Below is a small trained network, with its code and all its weights. Each question gives an input and a class and asks what happens when units are switched off, that is, made to give their printed mean instead of their output.

import numpy as np


def w(rows, s, z=0):
    codes = np.array(rows[::2]) - 128.0
    scale = np.full(codes.shape[1], s)
    scale[-1] = z or s
    return codes * scale


def f(y):
    return np.maximum(y, 0)


def log_softmax(a):
    a = a - a.max(-1, keepdims=True)
    return a - np.log(np.exp(a).sum(-1, keepdims=True))


def net(x, mask):
    res = np.array(x, float).reshape(1, 8) / 4 @ E
    y = f(res @ A[0][:, :-1].T + A[0][:, -1])
    res = res + np.where(mask, y, B[0][:, -1]) @ B[0][:, :-1]
    return log_softmax(res[-1] @ U[:, :-1].T + U[:, -1])


A, B = {}, {}
E = w([
[132,48,183,119,30,183,76,123,167,189,215,127],'x0',
[242,168,57,108,44,163,147,190,15,90,121,176],'x1',
[122,99,70,214,160,74,132,131,129,234,156,108],'x2',
[53,156,120,224,131,141,122,165,121,115,133,45],'x3',
[140,154,133,83,125,92,2,158,32,190,149,78],'x4',
[160,141,88,162,170,234,106,75,88,61,185,134],'x5',
[101,124,158,120,218,111,85,114,126,162,149,89],'x6',
[134,149,247,110,105,228,6,141,119,191,75,171],'x7',
],0.0083)
A[0] = w([
[173,93,119,71,135,202,128,149,112,124,109,185,125],'neuron 0',
[100,158,147,184,107,117,102,159,143,141,92,134,120],'neuron 1',
[128,90,41,176,98,113,192,119,156,156,127,132,158],'neuron 2',
[156,178,114,97,127,135,130,89,131,43,170,162,123],'neuron 3',
[142,92,98,150,117,132,154,136,127,109,143,180,168],'neuron 4',
[191,154,139,87,117,159,100,181,113,142,147,141,34],'neuron 5',
[100,177,161,156,108,171,129,139,125,103,46,113,49],'neuron 6',
[97,140,141,161,108,130,121,178,121,126,88,87,121],'neuron 7',
[155,127,126,114,112,130,69,178,78,148,118,151,96],'neuron 8',
[128,168,96,79,151,2,140,205,103,106,151,99,174],'neuron 9',
[82,124,99,193,187,71,145,120,139,112,133,92,222],'neuron 10',
[122,146,142,164,201,91,119,145,146,108,132,81,141],'neuron 11',
[174,134,95,111,146,208,181,89,108,40,156,131,106],'neuron 12',
[84,68,166,126,112,102,82,112,146,195,215,78,212],'neuron 13',
[55,100,112,185,216,106,136,76,172,108,141,84,251],'neuron 14',
[181,139,129,129,120,155,78,178,59,182,130,150,151],'neuron 15',
[138,142,135,25,156,54,165,124,131,138,70,153,197],'neuron 16',
],0.0096,0.0025)
B[0] = w([
[87,99,126,150,139,192,101,121,110,133,148,51,197],'neuron 0',
[120,132,195,151,136,118,149,131,142,91,158,131,167],'neuron 1',
[142,98,113,197,82,116,190,120,209,69,174,171,212],'neuron 2',
[150,127,121,132,68,135,83,108,110,78,135,187,197],'neuron 3',
[161,79,162,167,106,130,135,95,110,105,165,169,181],'neuron 4',
[86,134,117,133,175,134,79,127,125,175,104,67,184],'neuron 5',
[95,110,156,139,97,113,183,175,168,99,167,151,173],'neuron 6',
[86,100,141,165,97,167,158,138,151,126,133,124,166],'neuron 7',
[60,152,165,120,171,163,108,127,97,232,102,79,193],'neuron 8',
[84,170,65,133,100,79,91,74,99,184,88,98,212],'neuron 9',
[118,108,75,169,169,90,192,170,116,128,74,69,211],'neuron 10',
[81,117,134,168,196,150,100,129,130,154,121,102,178],'neuron 11',
[136,127,124,105,63,186,123,88,124,39,199,250,231],'neuron 12',
[119,85,110,43,119,177,60,3,167,99,190,164,253],'neuron 13',
[117,67,148,185,175,92,130,181,83,130,110,53,234],'neuron 14',
[135,153,139,113,121,143,62,107,117,221,110,84,218],'neuron 15',
[128,180,108,2,117,155,63,45,211,109,145,189,201],'neuron 16',
],0.008,0.013)
U = w([
[139,216,133,38,123,179,60,90,152,185,149,132,118],'0',
[153,87,142,64,108,198,71,66,178,39,212,219,210],'1',
[187,167,159,33,224,98,113,171,177,89,47,178,2],'2',
[113,122,133,131,175,139,78,149,69,194,81,21,118],'3',
[160,237,24,105,82,59,101,104,80,81,131,160,44],'4',
[115,125,101,208,165,57,229,198,165,108,122,75,175],'5',
[221,92,39,87,66,46,163,92,134,172,143,121,132],'6',
[187,111,177,203,64,168,217,254,110,85,160,172,126],'7',
],0.0072,0.0025)

Each question gives the input, the list of numbers given to net, and the class t.
The units are the neurons (one row each of A and B). Each row of codes is followed by its name. A weight is (code - 128) times the scale printed after its matrix; where a second scale follows, it is the last column's (A, B and U).
mask holds one flag per neuron, in row order. A switched-off neuron (its flag False) gives its mean, the last column of its row in B, instead of its output. The means were averaged over made-up inputs and are rounded, as every weight is.
A unit's drop is (log p(t) with every unit on - log p(t) with that unit switched off) / (log p(t) with every unit on - log p(t) with every unit switched off).
The circuit of an input: a set's keep is (log p(t) with only the set's units on - log p(t) with every unit switched off) / (log p(t) with every unit on - log p(t) with every unit switched off). Starting from the 12 units with the biggest drops (on a tie, the unit counted first), units are removed one at a time, each time the one whose removal leaves the highest keep (on an exact tie, the one counted first), for as long as the keep stays at least 0.8.
circuit, biggest first: the units of the circuit, biggest drop first
unit that matters most: the unit with the biggest drop
k most important neurons: the k neurons with the biggest drops, biggest first
drop when u is switched off: that unit's drop, to one decimal
input [1,2,-2,-1,1,7,4,8], class 0: unit that matters most : neuron 14
input [-3,-1,5,0,3,6,6,-4], class 5: 2 most important neurons : (neuron 10; neuron 15)
input [1,-1,2,-2,5,1,6,-8], class 3: 4 most important neurons : (neuron 14; neuron 9; neuron 12; neuron 11)
input [2,5,6,2,2,3,6,-7], class 5: circuit, biggest first : (neuron 10; neuron 2)
input [3,-2,2,-7,3,-1,-1,0], class 0: circuit, biggest first : (neuron 12; neuron 2)
input [2,3,3,-5,5,2,0,-8], class 4: 2 most important neurons : (neuron 9; neuron 14)
input [-2,5,5,2,-1,7,4,-5], class 7: circuit, biggest first : (neuron 12; neuron 13; neuron 16)
input [0,7,3,2,-2,5,8,2], class 0: circuit, biggest first : (neuron 15; neuron 2)
input [0,-7,-5,-4,-8,-5,6,3], class 2: 3 most important neurons : (neuron 12; neuron 14; neuron 2)
input [6,5,1,2,-8,-2,5,8], class 0: 3 most important neurons : (neuron 14; neuron 12; neuron 10)
input [1,-3,-7,4,1,-4,8,-7], class 3: 2 most important neurons : (neuron 2; neuron 9)
input [-2,3,-4,6,1,7,-2,8], class 0: 2 most important neurons : (neuron 15; neuron 8)
input [5,2,6,3,0,2,5,-3], class 6: 2 most important neurons : (neuron 13; neuron 12)
input [-7,8,4,8,8,6,-6,1], class 3: unit that matters most : neuron 8
input [-3,8,-6,8,-6,-8,-3,4], class 7: 2 most important neurons : (neuron 13; neuron 6)
input [-3,1,-5,8,4,6,5,-7], class 5: 2 most important neurons : (neuron 10; neuron 14)
input [7,-6,2,3,-8,6,6,-5], class 5: 2 most important neurons : (neuron 14; neuron 10)
input [4,-4,5,-7,2,-2,-6,4], class 0: 2 most important neurons : (neuron 12; neuron 2)
input [-7,-5,0,-8,5,0,-1,-4], class 4: 2 most important neurons : (neuron 9; neuron 16)
input [5,-8,1,3,-3,0,-2,-4], class 5: unit that matters most : neuron 14
input [1,0,2,-8,3,3,-8,1], class 0: drop when neuron 5 is switched off : 0.1
input [2,-8,7,-5,-5,3,-4,-8], class 5: drop when neuron 13 is switched off : 0.0
input [2,3,7,7,5,8,-4,4], class 3: drop when neuron 14 is switched off : -0.1
